Below are the code and all the weights of a small trained network. Each question names an input and a target symbol and asks about switching units off, where a switched-off unit gives its printed mean instead of its output.

import numpy as np


def w(rows, s, z=0):
    codes = np.array(rows[::2]) - 128.0
    scale = np.full(codes.shape[1], s)
    scale[-1] = z or s
    return codes * scale


def f(y):
    return y / 2 * (1 + np.tanh(0.7978845608 * (y + 0.044715 * y**3)))


def softmax(a):
    e = np.exp(a - a.max(-1, keepdims=True))
    return e / e.sum(-1, keepdims=True)


def log_softmax(a):
    a = a - a.max(-1, keepdims=True)
    return a - np.log(np.exp(a).sum(-1, keepdims=True))


def net(x, mask):
    ids = ['αγδζηλξπστψ'.index(c) for c in x.split()]
    T = len(ids)
    res = E[ids] + P[:T]
    u = 0
    for l in range(2):
        r = res
        for j in range(3):
            rows = slice(3 * j, 3 * j + 3)
            q, k, v = (r @ M[l][rows].T for M in (Q, K, V))
            z = softmax(np.where(np.tri(T) > 0, q @ k.T / 3**0.5, -1e9)) @ v
            o = O[l][rows]
            res = res + np.where(mask[u + j], z, o[:, -1]) @ o[:, :-1]
        u += 3
        y = f(res @ A[l][:, :-1].T + A[l][:, -1])
        res = res + np.where(mask[u : u + 4], y, B[l][:, -1]) @ B[l][:, :-1]
        u += 4
    return log_softmax(res[-1] @ U[:, :-1].T + U[:, -1])


Q, K, V, O, A, B = {}, {}, {}, {}, {}, {}
E = w([
[116,110,151,160],'α',
[113,100,168,149],'γ',
[105,87,189,159],'δ',
[131,106,159,134],'ζ',
[97,100,180,130],'η',
[161,93,195,146],'λ',
[124,161,122,102],'ξ',
[5,101,87,79],'π',
[81,190,89,120],'σ',
[119,185,234,149],'τ',
[123,139,30,51],'ψ',
],0.014)
P = w([
[110,112,105,102],'0',
[203,174,172,149],'1',
[46,249,90,157],'2',
[123,67,54,79],'3',
[56,57,179,89],'4',
[88,149,223,137],'5',
],0.017)
Q[0] = w([
[60,230,92,180],'L0H0',
[79,84,164,61],'L0H0',
[72,95,112,181],'L0H0',
[140,88,84,211],'L0H1',
[190,68,148,159],'L0H1',
[48,119,159,176],'L0H1',
[98,66,171,76],'L0H2',
[141,255,114,143],'L0H2',
[152,108,205,98],'L0H2',
],0.0092)
K[0] = w([
[174,108,107,63],'L0H0',
[115,213,90,19],'L0H0',
[176,171,164,167],'L0H0',
[124,61,71,105],'L0H1',
[199,138,124,120],'L0H1',
[16,106,113,166],'L0H1',
[90,2,105,181],'L0H2',
[27,167,220,136],'L0H2',
[108,112,234,225],'L0H2',
],0.0078)
V[0] = w([
[154,63,109,123],'L0H0',
[61,85,118,83],'L0H0',
[101,163,178,87],'L0H0',
[145,117,192,75],'L0H1',
[190,143,161,153],'L0H1',
[108,81,86,10],'L0H1',
[146,166,197,41],'L0H2',
[173,64,97,144],'L0H2',
[84,126,106,156],'L0H2',
],0.012)
O[0] = w([
[218,87,92,178,3],'L0H0',
[45,31,86,172,169],'L0H0',
[99,116,134,36,240],'L0H0',
[167,111,124,117,142],'L0H1',
[124,127,110,34,75],'L0H1',
[204,124,103,160,70],'L0H1',
[116,161,62,118,212],'L0H2',
[255,101,128,98,45],'L0H2',
[67,119,122,95,141],'L0H2',
],0.0082,0.0044)
A[0] = w([
[47,29,174,137,144],'L0N0',
[80,81,78,159,93],'L0N1',
[254,8,187,102,160],'L0N2',
[180,193,149,125,255],'L0N3',
],0.009,0.0038)
B[0] = w([
[248,200,148,40,249],'L0N0',
[95,111,170,125,158],'L0N1',
[97,237,95,255,171],'L0N2',
[109,102,113,78,145],'L0N3',
],0.0081,0.012)
Q[1] = w([
[196,121,65,73],'L1H0',
[186,249,99,118],'L1H0',
[79,111,49,118],'L1H0',
[219,84,185,28],'L1H1',
[79,132,1,95],'L1H1',
[140,159,118,144],'L1H1',
[99,159,99,131],'L1H2',
[167,175,150,81],'L1H2',
[141,128,103,151],'L1H2',
],0.0089)
K[1] = w([
[160,133,158,45],'L1H0',
[93,71,117,49],'L1H0',
[212,50,221,146],'L1H0',
[105,212,174,45],'L1H1',
[109,147,2,18],'L1H1',
[195,131,86,110],'L1H1',
[145,216,82,212],'L1H2',
[39,174,118,121],'L1H2',
[61,24,102,69],'L1H2',
],0.0081)
V[1] = w([
[182,114,108,93],'L1H0',
[170,143,250,103],'L1H0',
[204,145,218,118],'L1H0',
[216,76,166,197],'L1H1',
[183,203,185,162],'L1H1',
[55,154,66,137],'L1H1',
[178,139,57,129],'L1H2',
[155,86,152,22],'L1H2',
[142,115,151,189],'L1H2',
],0.011)
O[1] = w([
[186,36,203,49,61],'L1H0',
[134,179,231,218,116],'L1H0',
[193,255,216,156,77],'L1H0',
[136,198,12,60,18],'L1H1',
[132,213,233,92,189],'L1H1',
[147,56,170,122,161],'L1H1',
[124,115,198,53,44],'L1H2',
[114,197,98,59,1],'L1H2',
[111,144,191,131,87],'L1H2',
],0.0062,0.013)
A[1] = w([
[137,104,158,115,172],'L1N0',
[145,114,163,198,145],'L1N1',
[159,81,153,21,112],'L1N2',
[80,254,193,237,3],'L1N3',
],0.0098,0.0056)
B[1] = w([
[15,196,62,59,149],'L1N0',
[155,190,22,86,173],'L1N1',
[117,164,2,162,145],'L1N2',
[213,65,135,101,250],'L1N3',
],0.0085,0.022)
U = w([
[134,84,97,83,173],'α',
[141,130,113,122,145],'γ',
[182,117,105,76,49],'δ',
[102,225,92,78,171],'ζ',
[140,111,132,130,151],'η',
[81,78,202,23,134],'λ',
[65,167,136,183,251],'ξ',
[162,154,61,198,131],'π',
[110,65,145,171,121],'σ',
[172,7,134,136,2],'τ',
[127,158,48,35,61],'ψ',
],0.011,0.0069)

Each question gives the input, a string of symbols that net reads in full, and the target symbol t.
The units are the heads (3 rows each of Q, K, V and O) and the neurons (one row each of A and B). Each row of codes is followed by its name. A weight is (code - 128) times the scale printed after its matrix; where a second scale follows, it is the last column's (O, A, B and U).
mask holds one flag per unit, layer by layer, with each layer's heads first. A switched-off unit (its flag False) gives its mean, the last column of its rows in O or B, instead of its output. The means were averaged over made-up inputs and are rounded, as every weight is.
A unit's drop is (log p(t) with every unit on - log p(t) with that unit switched off) / (log p(t) with every unit on - log p(t) with every unit switched off).
The circuit of an input: a set's keep is (log p(t) with only the set's units on - log p(t) with every unit switched off) / (log p(t) with every unit on - log p(t) with every unit switched off). Starting from the 12 units with the biggest drops (on a tie, the unit counted first), units are removed one at a time, each time the one whose removal leaves the highest keep (on an exact tie, the one counted first), for as long as the keep stays at least 0.8.
units of the circuit, in order: the units of the circuit, biggest drop first
top k neurons: the k neurons with the biggest drops, biggest first
top k neurons in layer l: the k neurons of layer l with the biggest drops, biggest first
which heads matter: for each layer, one digit per head in row order, 1 if its drop is at least 0.15 and else 0, layers parted by /
input τ η ξ ψ η, target ψ: which heads matter	100 / 100
input λ λ σ, target λ: units of the circuit, in order	[L0N2; L0H2; L1N3; L1H2]
input τ λ δ, target τ: top 2 neurons in layer 1	[L1N3; L1N0]
input π ψ π ξ ζ λ, target π: top 2 neurons	[L0N0; L0N1]
input ξ ξ ψ, target ξ: top 2 neurons in layer 1	[L1N3; L1N1]
input λ δ ξ η ξ α, target ξ: top 3 neurons	[L1N3; L0N0; L1N1]
input ξ η π, target ξ: units of the circuit, in order	[L0H1]
input η γ α ξ ξ, target ζ: units of the circuit, in order	[L0N0; L1N3]
input π η η, target π: units of the circuit, in order	[L0H1; L1H1]
input λ ξ ξ γ λ, target ζ: units of the circuit, in order	[L1H1; L0N0]
input ξ η ψ γ δ, target ψ: units of the circuit, in order	[L1H0; L0N0]
input π γ λ ψ, target τ: top 2 neurons	[L0N0; L1N1]
input ξ λ η ξ λ, target ζ: which heads matter	100 / 000
input τ τ π η, target ζ: top 2 neurons	[L1N1; L1N0]
input δ η λ λ δ, target δ: which heads matter	001 / 010
input ξ τ ξ π γ ξ, target ξ: units of the circuit, in order	[L1N3; L1H0; L0N0]
input σ α π λ, target π: units of the circuit, in order	[L0H2; L0N2]
input γ λ δ τ, target λ: units of the circuit, in order	[L0N2; L1H1; L0H1]
input τ η δ δ δ ξ, target δ: top 2 neurons	[L1N3; L1N1]
input ζ λ λ ψ λ, target ψ: top 3 neurons	[L0N0; L1N2; L0N1]
input τ η λ, target τ: top 2 neurons	[L1N3; L0N0]
input π σ ξ τ, target ξ: units of the circuit, in order	[L1N3]
input τ λ π, target τ: top neuron	[L1N3]
input ξ λ ξ σ λ ξ, target ξ: units of the circuit, in order	[L1N3; L0N0; L1H0; L0H2]
input σ λ γ, target σ: units of the circuit, in order	[L0N0; L1H1]
